Below are the code and all the weights of a small trained network. Each question names an input and a target symbol and asks about switching units off, where a switched-off unit gives its printed mean instead of its output.

import numpy as np


def w(rows, s, z=0):
    codes = np.array(rows[::2]) - 128.0
    scale = np.full(codes.shape[1], s)
    scale[-1] = z or s
    return codes * scale


def norm(h):
    return h / np.sqrt((h * h).mean(-1, keepdims=True) + 1e-5)


def f(y):
    return np.maximum(y, 0)


def softmax(a):
    e = np.exp(a - a.max(-1, keepdims=True))
    return e / e.sum(-1, keepdims=True)


def log_softmax(a):
    a = a - a.max(-1, keepdims=True)
    return a - np.log(np.exp(a).sum(-1, keepdims=True))


def net(x, mask):
    ids = ['αβγζθμσψω'.index(c) for c in x.split()]
    T = len(ids)
    res = E[ids] + P[:T]
    u = 0
    for l in range(3):
        q, k, v = (norm(res) @ M[l].T for M in (Q, K, V))
        z = softmax(np.where(np.tri(T) > 0, q @ k.T / 4**0.5, -1e9)) @ v
        res = res + np.where(mask[u], z, O[l][:, -1]) @ O[l][:, :-1]
        u += 1
        y = f(norm(res) @ A[l][:, :-1].T + A[l][:, -1])
        res = res + np.where(mask[u : u + 12], y, B[l][:, -1]) @ B[l][:, :-1]
        u += 12
    return log_softmax(norm(res)[-1] @ U[:, :-1].T + U[:, -1])


Q, K, V, O, A, B = {}, {}, {}, {}, {}, {}
E = w([
[81,62,142,126],'α',
[81,152,221,97],'β',
[116,170,147,166],'γ',
[110,126,138,167],'ζ',
[64,216,161,255],'θ',
[113,147,125,114],'μ',
[185,129,140,120],'σ',
[181,132,57,114],'ψ',
[47,206,99,56],'ω',
],0.025)
P = w([
[88,113,254,175],'0',
[82,135,189,151],'1',
[87,125,164,170],'2',
[84,128,141,176],'3',
[86,132,117,174],'4',
[82,138,103,168],'5',
[81,150,89,159],'6',
[85,151,74,145],'7',
[77,170,61,127],'8',
[71,176,44,122],'9',
[95,158,63,115],'10',
],0.0048)
Q[0] = w([
[50,100,66,128],'0.h0',
[213,39,63,111],'0.h0',
[23,140,247,138],'0.h0',
[94,40,62,3],'0.h0',
],0.0055)
K[0] = w([
[132,38,39,144],'0.h0',
[254,180,202,138],'0.h0',
[3,134,116,182],'0.h0',
[131,241,77,148],'0.h0',
],0.0075)
V[0] = w([
[254,219,182,56],'0.h0',
[125,90,139,92],'0.h0',
[13,177,82,80],'0.h0',
[117,251,162,78],'0.h0',
],0.0076)
O[0] = w([
[246,178,137,109,72],'0.h0',
[143,198,2,21,97],'0.h0',
[27,88,159,100,217],'0.h0',
[175,163,189,155,254],'0.h0',
],0.0071,0.0033)
A[0] = w([
[147,125,127,75,4],'0.n0',
[210,123,206,73,150],'0.n1',
[9,47,146,85,188],'0.n2',
[88,117,111,64,117],'0.n3',
[66,177,97,136,143],'0.n4',
[100,50,86,127,70],'0.n5',
[64,68,93,102,96],'0.n6',
[97,230,207,106,181],'0.n7',
[103,73,205,168,187],'0.n8',
[53,214,161,174,233],'0.n9',
[209,158,145,103,96],'0.n10',
[132,121,157,183,66],'0.n11',
],0.011,0.0023)
B[0] = w([
[163,152,151,207,129],'0.n0',
[37,124,175,114,161],'0.n1',
[130,122,97,66,226],'0.n2',
[139,5,170,104,147],'0.n3',
[229,110,164,89,170],'0.n4',
[151,129,13,174,138],'0.n5',
[199,158,96,207,150],'0.n6',
[104,137,156,43,228],'0.n7',
[166,177,166,2,206],'0.n8',
[146,183,167,27,247],'0.n9',
[221,95,237,160,149],'0.n10',
[103,200,91,188,147],'0.n11',
],0.0063,0.013)
Q[1] = w([
[89,181,244,3],'1.h0',
[207,122,151,16],'1.h0',
[181,244,49,122],'1.h0',
[57,24,134,249],'1.h0',
],0.0079)
K[1] = w([
[137,56,165,117],'1.h0',
[129,69,129,118],'1.h0',
[66,120,106,116],'1.h0',
[155,251,143,114],'1.h0',
],0.018)
V[1] = w([
[74,72,170,179],'1.h0',
[107,180,119,138],'1.h0',
[121,63,155,148],'1.h0',
[80,1,119,91],'1.h0',
],0.0089)
O[1] = w([
[178,156,127,222,1],'1.h0',
[55,79,144,73,122],'1.h0',
[222,120,75,107,63],'1.h0',
[171,135,2,47,125],'1.h0',
],0.0066,0.0028)
A[1] = w([
[158,135,142,134,88],'1.n0',
[169,137,80,176,189],'1.n1',
[110,144,100,113,150],'1.n2',
[198,155,66,124,129],'1.n3',
[122,111,189,155,193],'1.n4',
[122,6,147,106,138],'1.n5',
[70,126,207,94,160],'1.n6',
[68,131,135,69,127],'1.n7',
[206,131,80,160,2],'1.n8',
[205,150,122,160,100],'1.n9',
[108,90,171,120,122],'1.n10',
[106,132,148,106,159],'1.n11',
],0.015,0.0047)
B[1] = w([
[152,177,178,96,136],'1.n0',
[181,195,124,18,145],'1.n1',
[143,3,90,72,146],'1.n2',
[113,62,188,88,155],'1.n3',
[61,22,107,86,165],'1.n4',
[255,210,87,45,139],'1.n5',
[103,47,68,81,251],'1.n6',
[190,166,18,231,219],'1.n7',
[181,227,92,119,146],'1.n8',
[56,183,182,178,152],'1.n9',
[99,108,88,86,158],'1.n10',
[173,117,46,132,183],'1.n11',
],0.0069,0.015)
Q[2] = w([
[155,137,132,82],'2.h0',
[102,250,102,91],'2.h0',
[85,141,56,91],'2.h0',
[82,107,111,231],'2.h0',
],0.015)
K[2] = w([
[118,155,87,48],'2.h0',
[126,162,1,127],'2.h0',
[90,161,53,140],'2.h0',
[151,64,176,152],'2.h0',
],0.014)
V[2] = w([
[124,12,216,114],'2.h0',
[114,52,137,150],'2.h0',
[250,69,155,49],'2.h0',
[60,255,96,76],'2.h0',
],0.0077)
O[2] = w([
[184,101,98,50,92],'2.h0',
[191,173,147,174,94],'2.h0',
[192,3,90,121,216],'2.h0',
[104,162,81,156,253],'2.h0',
],0.011,0.0055)
A[2] = w([
[197,150,77,102,27],'2.n0',
[59,197,130,230,90],'2.n1',
[167,149,28,159,114],'2.n2',
[6,206,63,48,253],'2.n3',
[84,71,149,76,179],'2.n4',
[85,102,45,89,79],'2.n5',
[94,170,49,184,252],'2.n6',
[75,63,125,144,74],'2.n7',
[111,185,161,76,56],'2.n8',
[122,144,141,50,92],'2.n9',
[130,144,98,226,42],'2.n10',
[224,76,190,102,161],'2.n11',
],0.012,0.0026)
B[2] = w([
[207,211,78,135,153],'2.n0',
[1,134,167,28,140],'2.n1',
[48,85,163,38,152],'2.n2',
[132,113,179,206,248],'2.n3',
[140,106,86,190,182],'2.n4',
[147,138,149,163,191],'2.n5',
[87,105,227,85,153],'2.n6',
[148,80,96,189,135],'2.n7',
[160,193,146,161,159],'2.n8',
[144,148,109,152,182],'2.n9',
[229,130,198,220,129],'2.n10',
[75,203,112,153,157],'2.n11',
],0.0091,0.018)
U = w([
[142,47,116,219,245],'α',
[215,76,222,135,112],'β',
[110,151,196,11,125],'γ',
[171,110,58,59,100],'ζ',
[140,181,135,109,245],'θ',
[30,219,168,141,60],'μ',
[141,123,152,234,168],'σ',
[39,167,50,137,58],'ψ',
[132,132,126,127,3],'ω',
],0.012,0.0054)

Each question gives the input, a string of symbols that net reads in full, and the target symbol t.
The units are the heads (4 rows each of Q, K, V and O) and the neurons (one row each of A and B). Each row of codes is followed by its name. A weight is (code - 128) times the scale printed after its matrix; where a second scale follows, it is the last column's (O, A, B and U).
mask holds one flag per unit, layer by layer, with each layer's heads first. A switched-off unit (its flag False) gives its mean, the last column of its rows in O or B, instead of its output. The means were averaged over made-up inputs and are rounded, as every weight is.
A unit's drop is (log p(t) with every unit on - log p(t) with that unit switched off) / (log p(t) with every unit on - log p(t) with every unit switched off).
unit that matters most: the unit with the biggest drop
top k neurons: the k neurons with the biggest drops, biggest first
top k neurons in layer l: the k neurons of layer l with the biggest drops, biggest first
drop when u is switched off: that unit's drop, to one decimal
input γ β α β ζ β γ σ β θ α, target γ: top 3 neurons : 1.n5; 2.n2; 2.n6
input ζ α α ζ θ β ζ, target μ: top 2 neurons : 1.n6; 0.n9
input ζ β ζ β ζ, target γ: top 3 neurons : 2.n2; 2.n6; 2.n4
input σ θ ω ζ ζ ζ γ, target α: top 2 neurons : 1.n6; 1.n9
input α β ζ β β ζ θ ζ θ ψ, target μ: top 2 neurons : 0.n9; 0.n8
input γ ω β β ζ ω ζ β σ, target β: top 4 neurons : 0.n10; 0.n9; 0.n8; 0.n1
input β θ μ β ψ β α β β ω, target ζ: top 3 neurons : 0.n4; 0.n3; 1.n2
input β θ β, target μ: top 2 neurons in layer 1 : 1.n3; 1.n2
input γ β β ψ, target θ: unit that matters most : 1.n3
input ψ β ζ β ψ ζ ζ γ, target σ: top 2 neurons : 0.n9; 2.n3
input θ β γ β μ ψ ω β σ, target β: top 3 neurons : 0.n10; 0.n9; 0.n1
input ζ α β ψ β σ, target θ: top 2 neurons : 2.n11; 2.n3
input σ σ ψ ω α σ ω ψ θ ψ ζ, target μ: top 2 neurons : 0.n9; 1.n6
input σ ζ ζ α β ζ, target ζ: top neuron in layer 0 : 0.n4
input β θ β ζ β β β ζ σ β, target α: top 3 neurons : 2.n4; 1.n7; 2.n3
input β ζ μ ζ σ ψ β, target α: top 2 neurons : 2.n4; 1.n7
input σ β θ μ β μ ζ γ, target σ: top 4 neurons in layer 0 : 0.n11; 0.n9; 0.n3; 0.n10
input ω θ θ ζ ζ ζ θ β β α γ, target ζ: top 2 neurons in layer 1 : 1.n2; 1.n9
input β θ α β ω, target ζ: drop when 0.n4 is switched off : 0.4
input ζ β α, target ζ: drop when 1.n5 is switched off : 0.6
input β α ψ β γ, target ζ: drop when 1.h0 is switched off : 0.7
input ψ ω β ζ θ θ σ β β α ζ, target ζ: drop when 0.n2 is switched off : 0.2
input β β β ζ σ ψ, target θ: top neuron : 2.n3
